Below is a small trained network, with its code and all its weights. Each question gives an input and a target symbol and asks what happens when units are switched off, that is, made to give their printed mean instead of their output.

import numpy as np


def w(rows, s, z=0):
    codes = np.array(rows[::2]) - 128.0
    scale = np.full(codes.shape[1], s)
    scale[-1] = z or s
    return codes * scale


def norm(h):
    return h / np.sqrt((h * h).mean(-1, keepdims=True) + 1e-5)


def f(y):
    return np.maximum(y, 0)


def softmax(a):
    e = np.exp(a - a.max(-1, keepdims=True))
    return e / e.sum(-1, keepdims=True)


def log_softmax(a):
    a = a - a.max(-1, keepdims=True)
    return a - np.log(np.exp(a).sum(-1, keepdims=True))


def net(x, mask):
    ids = ['βγεζπφψ'.index(c) for c in x.split()]
    T = len(ids)
    res = E[ids] + P[:T]
    u = 0
    for l in range(2):
        r = norm(res)
        for j in range(3):
            rows = slice(3 * j, 3 * j + 3)
            q, k, v = (r @ M[l][rows].T for M in (Q, K, V))
            z = softmax(np.where(np.tri(T) > 0, q @ k.T / 3**0.5, -1e9)) @ v
            o = O[l][rows]
            res = res + np.where(mask[u + j], z, o[:, -1]) @ o[:, :-1]
        u += 3
        y = f(norm(res) @ A[l][:, :-1].T + A[l][:, -1])
        res = res + np.where(mask[u : u + 8], y, B[l][:, -1]) @ B[l][:, :-1]
        u += 8
    return log_softmax(norm(res)[-1] @ U[:, :-1].T + U[:, -1])


Q, K, V, O, A, B = {}, {}, {}, {}, {}, {}
E = w([
[205,131,3],'β',
[208,112,69],'γ',
[94,77,166],'ε',
[219,84,119],'ζ',
[91,73,153],'π',
[128,109,147],'φ',
[211,101,86],'ψ',
],0.0025)
P = w([
[108,166,167],'0',
[135,50,114],'1',
[64,77,53],'2',
[232,105,103],'3',
[77,83,57],'4',
[112,149,119],'5',
[76,87,58],'6',
[131,135,127],'7',
[157,126,253],'8',
[107,150,128],'9',
[73,96,55],'10',
[234,131,102],'11',
[157,132,245],'12',
],0.0052)
Q[0] = w([
[51,155,159],'L0H1',
[85,199,194],'L0H1',
[89,147,178],'L0H1',
[92,164,101],'L0H2',
[140,138,121],'L0H2',
[141,216,133],'L0H2',
[165,197,253],'L0H3',
[61,58,76],'L0H3',
[174,150,157],'L0H3',
],0.0046)
K[0] = w([
[165,74,100],'L0H1',
[159,94,71],'L0H1',
[166,84,77],'L0H1',
[164,148,120],'L0H2',
[144,123,159],'L0H2',
[255,149,142],'L0H2',
[101,1,186],'L0H3',
[127,190,73],'L0H3',
[177,60,145],'L0H3',
],0.0051)
V[0] = w([
[132,87,194],'L0H1',
[91,131,241],'L0H1',
[154,91,170],'L0H1',
[118,147,121],'L0H2',
[150,251,71],'L0H2',
[105,103,90],'L0H2',
[132,142,165],'L0H3',
[164,80,182],'L0H3',
[67,254,32],'L0H3',
],0.0031)
O[0] = w([
[139,195,110,95],'L0H1',
[139,187,91,10],'L0H1',
[120,151,123,131],'L0H1',
[120,110,146,112],'L0H2',
[132,42,197,120],'L0H2',
[120,134,89,173],'L0H2',
[95,145,158,89],'L0H3',
[57,167,91,129],'L0H3',
[255,103,219,114],'L0H3',
],0.0025,0.0011)
A[0] = w([
[32,103,177,173],'L0N1',
[100,188,89,139],'L0N2',
[102,154,27,160],'L0N3',
[174,58,98,134],'L0N4',
[172,177,253,99],'L0N5',
[157,85,175,155],'L0N6',
[56,94,132,5],'L0N7',
[131,165,146,48],'L0N8',
],0.0054,0.0023)
B[0] = w([
[237,166,25,165],'L0N1',
[191,156,142,149],'L0N2',
[104,72,253,242],'L0N3',
[125,193,134,254],'L0N4',
[46,58,93,200],'L0N5',
[158,120,47,186],'L0N6',
[158,117,216,138],'L0N7',
[100,122,121,130],'L0N8',
],0.0042,0.0033)
Q[1] = w([
[230,255,181],'L1H1',
[198,230,121],'L1H1',
[146,187,177],'L1H1',
[97,56,81],'L1H2',
[131,81,107],'L1H2',
[167,214,171],'L1H2',
[72,155,146],'L1H3',
[91,123,90],'L1H3',
[147,94,102],'L1H3',
],0.0079)
K[1] = w([
[254,93,200],'L1H1',
[227,55,214],'L1H1',
[215,66,103],'L1H1',
[35,149,87],'L1H2',
[100,154,74],'L1H2',
[207,128,220],'L1H2',
[144,123,136],'L1H3',
[114,151,219],'L1H3',
[116,132,125],'L1H3',
],0.0082)
V[1] = w([
[65,166,83],'L1H1',
[254,112,146],'L1H1',
[146,56,207],'L1H1',
[173,82,171],'L1H2',
[236,112,166],'L1H2',
[176,181,108],'L1H2',
[98,93,175],'L1H3',
[183,185,185],'L1H3',
[82,144,141],'L1H3',
],0.0051)
O[1] = w([
[149,124,166,125],'L1H1',
[88,191,3,135],'L1H1',
[38,78,75,133],'L1H1',
[64,207,23,158],'L1H2',
[114,163,46,119],'L1H2',
[146,101,115,69],'L1H2',
[118,107,108,135],'L1H3',
[129,83,180,5],'L1H3',
[116,90,114,81],'L1H3',
],0.0051,0.0027)
A[1] = w([
[113,194,13,138],'L1N1',
[216,135,3,128],'L1N2',
[51,113,88,125],'L1N3',
[206,166,188,143],'L1N4',
[231,201,152,255],'L1N5',
[97,28,146,75],'L1N6',
[54,231,65,101],'L1N7',
[58,198,91,91],'L1N8',
],0.0048,0.0033)
B[1] = w([
[163,90,154,253],'L1N1',
[170,70,122,236],'L1N2',
[116,188,88,184],'L1N3',
[129,169,67,172],'L1N4',
[113,254,69,230],'L1N5',
[100,185,88,179],'L1N6',
[192,121,166,207],'L1N7',
[199,88,165,171],'L1N8',
],0.0062,0.0039)
U = w([
[196,15,50,111],'β',
[3,136,3,181],'γ',
[135,254,138,33],'ε',
[166,138,204,104],'ζ',
[157,254,118,85],'π',
[176,165,224,100],'φ',
[77,33,204,255],'ψ',
],0.0094,0.0043)

Each question gives the input, a string of symbols that net reads in full, and the target symbol t.
The units are the heads (3 rows each of Q, K, V and O) and the neurons (one row each of A and B). Each row of codes is followed by its name. A weight is (code - 128) times the scale printed after its matrix; where a second scale follows, it is the last column's (O, A, B and U).
mask holds one flag per unit, layer by layer, with each layer's heads first. A switched-off unit (its flag False) gives its mean, the last column of its rows in O or B, instead of its output. The means were averaged over made-up inputs and are rounded, as every weight is.
A unit's drop is (log p(t) with every unit on - log p(t) with that unit switched off) / (log p(t) with every unit on - log p(t) with every unit switched off).
unit that matters most: the unit with the biggest drop
k most important neurons: the k neurons with the biggest drops, biggest first
top k neurons in layer l: the k neurons of layer l with the biggest drops, biggest first
input β φ β ψ ζ π γ ψ β γ φ, target β: 2 most important neurons => (L0N5; L0N1)
input ψ γ β γ γ γ ζ ζ γ ψ γ, target ψ: most important neuron => (L0N3)
input ψ γ γ π γ γ γ γ ζ γ γ γ ψ, target ψ: top 2 neurons in layer 0 => (L0N5; L0N4)
input φ β π γ ψ, target φ: top 3 neurons in layer 0 => (L0N5; L0N3; L0N1)
input β γ γ ψ φ γ π, target β: 3 most important neurons => (L0N1; L0N5; L1N5)
input ψ γ γ ψ γ ψ φ, target ψ: 3 most important neurons => (L0N3; L0N5; L1N5)
input ψ ε γ ζ γ ε ε γ ε, target ψ: 2 most important neurons => (L0N5; L0N4)
input ψ ψ γ γ ε γ γ ψ β, target ψ: 4 most important neurons => (L0N5; L1N5; L0N1; L0N4)
input ψ ψ γ γ γ φ ψ β β γ γ ψ γ, target ψ: 2 most important neurons => (L0N5; L1N5)
input ψ β φ γ ψ γ, target β: top 3 neurons in layer 1 => (L1N1; L1N8; L1N5)
input ψ γ π, target ψ: 3 most important neurons => (L0N3; L1N5; L0N5)
input π γ ε γ ε, target π: top 3 neurons in layer 0 => (L0N5; L0N1; L0N2)
input γ π γ φ γ ψ β γ π ε ζ γ γ, target γ: top 2 neurons in layer 0 => (L0N3; L0N5)
input γ γ β ψ γ β ψ ζ γ γ ε ζ β, target γ: unit that matters most => L0H2
input ψ φ γ γ γ γ γ π γ ψ ζ, target ψ: top 4 neurons in layer 0 => (L0N3; L0N5; L0N4; L0N1)
input β ε ε, target β: 2 most important neurons => (L0N1; L0N5)
input ψ ψ ψ, target ψ: 4 most important neurons => (L0N3; L0N5; L1N5; L0N4)
input β γ ε γ β γ γ ψ γ γ γ ζ β, target β: top 2 neurons in layer 0 => (L0N3; L0N5)
input β β γ γ π ε γ ζ γ γ γ γ φ, target β: 2 most important neurons => (L0N3; L0N1)
input φ φ φ π ε γ γ, target φ: top neuron in layer 0 => (L0N5)
input π β ψ γ ψ φ π γ γ β, target β: top 2 neurons in layer 0 => (L0N3; L0N4)
input γ γ π γ ψ γ β γ γ ψ γ γ β, target γ: top 2 neurons in layer 0 => (L0N3; L0N5)
